Below are the code and all the weights of a small trained network. Each question names an input and a class and asks about switching units off, where a switched-off unit gives its printed mean instead of its output.

import numpy as np


def w(rows, s, z=0):
    codes = np.array(rows[::2]) - 128.0
    scale = np.full(codes.shape[1], s)
    scale[-1] = z or s
    return codes * scale


def f(y):
    return y / 2 * (1 + np.tanh(0.7978845608 * (y + 0.044715 * y**3)))


def log_softmax(a):
    a = a - a.max(-1, keepdims=True)
    return a - np.log(np.exp(a).sum(-1, keepdims=True))


def net(x, mask):
    res = np.array(x, float).reshape(1, 3) / 4 @ E
    y = f(res @ A[0][:, :-1].T + A[0][:, -1])
    res = res + np.where(mask, y, B[0][:, -1]) @ B[0][:, :-1]
    return log_softmax(res[-1] @ U[:, :-1].T + U[:, -1])


A, B = {}, {}
E = w([
[156,92,167,153,96,87,74,117,145,201,155,18],'x0',
[93,103,85,175,45,57,72,7,62,128,124,163],'x1',
[164,162,195,103,157,142,66,103,61,90,86,98],'x2',
],0.013)
A[0] = w([
[201,52,159,137,118,39,90,127,189,183,124,23,122],'N1',
[74,119,59,66,181,82,106,180,93,74,76,201,116],'N2',
[147,178,242,73,147,136,38,97,68,36,55,77,105],'N3',
[63,121,60,215,91,90,14,21,54,120,92,185,109],'N4',
[179,151,147,123,158,226,154,156,187,159,149,132,102],'N5',
[69,76,73,191,79,73,230,152,254,167,139,138,115],'N6',
[130,135,143,115,114,97,49,164,106,202,154,84,126],'N7',
[76,158,108,173,225,163,154,88,115,76,107,198,94],'N8',
[101,105,159,93,132,178,166,90,104,183,134,128,254],'N9',
[178,167,98,111,242,165,149,178,143,139,87,48,118],'N10',
[129,167,106,89,117,110,181,130,112,24,90,178,141],'N11',
],0.0078,0.012)
B[0] = w([
[193,147,153,59,94,33,215,167,145,197,132,152,199],'N1',
[127,126,152,121,142,46,165,217,253,208,159,118,185],'N2',
[102,137,55,59,216,156,111,123,51,124,232,243,215],'N3',
[49,79,147,175,102,180,107,215,145,138,147,105,253],'N4',
[85,28,157,161,74,163,106,158,79,160,151,137,182],'N5',
[143,176,84,138,254,140,107,71,27,85,201,178,205],'N6',
[172,137,202,94,115,74,132,127,144,173,110,116,166],'N7',
[174,94,180,164,135,54,192,153,148,171,160,180,182],'N8',
[35,229,99,6,56,188,178,41,128,23,54,30,210],'N9',
[71,50,123,188,64,168,134,189,90,143,157,79,202],'N10',
[211,171,174,46,41,60,160,140,121,174,99,150,200],'N11',
],0.0094,0.017)
U = w([
[188,131,159,105,120,70,166,126,157,152,129,144,98],'0',
[135,135,106,121,249,137,117,103,67,116,176,166,107],'1',
[102,55,145,196,98,163,119,141,112,132,138,110,93],'2',
[107,200,120,82,101,154,149,79,142,67,75,81,254],'3',
[175,130,131,158,149,137,85,110,150,112,83,126,76],'4',
],0.018,0.0065)

Each question gives the input, the list of numbers given to net, and the class t.
The units are the neurons (one row each of A and B). Each row of codes is followed by its name. A weight is (code - 128) times the scale printed after its matrix; where a second scale follows, it is the last column's (A, B and U).
mask holds one flag per neuron, in row order. A switched-off neuron (its flag False) gives its mean, the last column of its row in B, instead of its output. The means were averaged over made-up inputs and are rounded, as every weight is.
A unit's drop is (log p(t) with every unit on - log p(t) with that unit switched off) / (log p(t) with every unit on - log p(t) with every unit switched off).
The circuit of an input: a set's keep is (log p(t) with only the set's units on - log p(t) with every unit switched off) / (log p(t) with every unit on - log p(t) with every unit switched off). Starting from all 11 units, units are removed one at a time, each time the one whose removal leaves the highest keep (on an exact tie, the one counted first), for as long as the keep stays at least 0.8.
units of the circuit, in order: the units of the circuit, biggest drop first
k most important neurons: the k neurons with the biggest drops, biggest first
drop of u: that unit's drop, to one decimal
input [2,-3,-4], class 1: 3 most important neurons -> [N6; N4; N11]
input [-4,-4,-5], class 1: 2 most important neurons -> [N6; N4]
input [-5,0,-6], class 1: 3 most important neurons -> [N6; N1; N7]
input [-1,-4,-4], class 1: units of the circuit, in order -> [N6]
input [4,-6,1], class 2: 2 most important neurons -> [N10; N5]
input [-1,-3,-3], class 3: 3 most important neurons -> [N3; N4; N8]
input [3,1,4], class 1: 2 most important neurons -> [N3; N11]
input [-7,-6,1], class 0: 2 most important neurons -> [N11; N4]
input [-3,5,-5], class 1: 3 most important neurons -> [N6; N10; N5]
input [1,3,-2], class 3: 4 most important neurons -> [N10; N3; N5; N8]
input [3,-2,-2], class 3: 4 most important neurons -> [N8; N2; N3; N11]
input [-2,-5,-4], class 2: 3 most important neurons -> [N3; N5; N10]
input [-7,-8,-2], class 2: 2 most important neurons -> [N10; N5]
input [-4,-7,4], class 2: units of the circuit, in order -> [N10]
input [-8,0,6], class 0: drop of N1 -> 0.0
input [5,3,0], class 0: drop of N1 -> 2.1
input [-7,1,6], class 0: drop of N6 -> 0.2
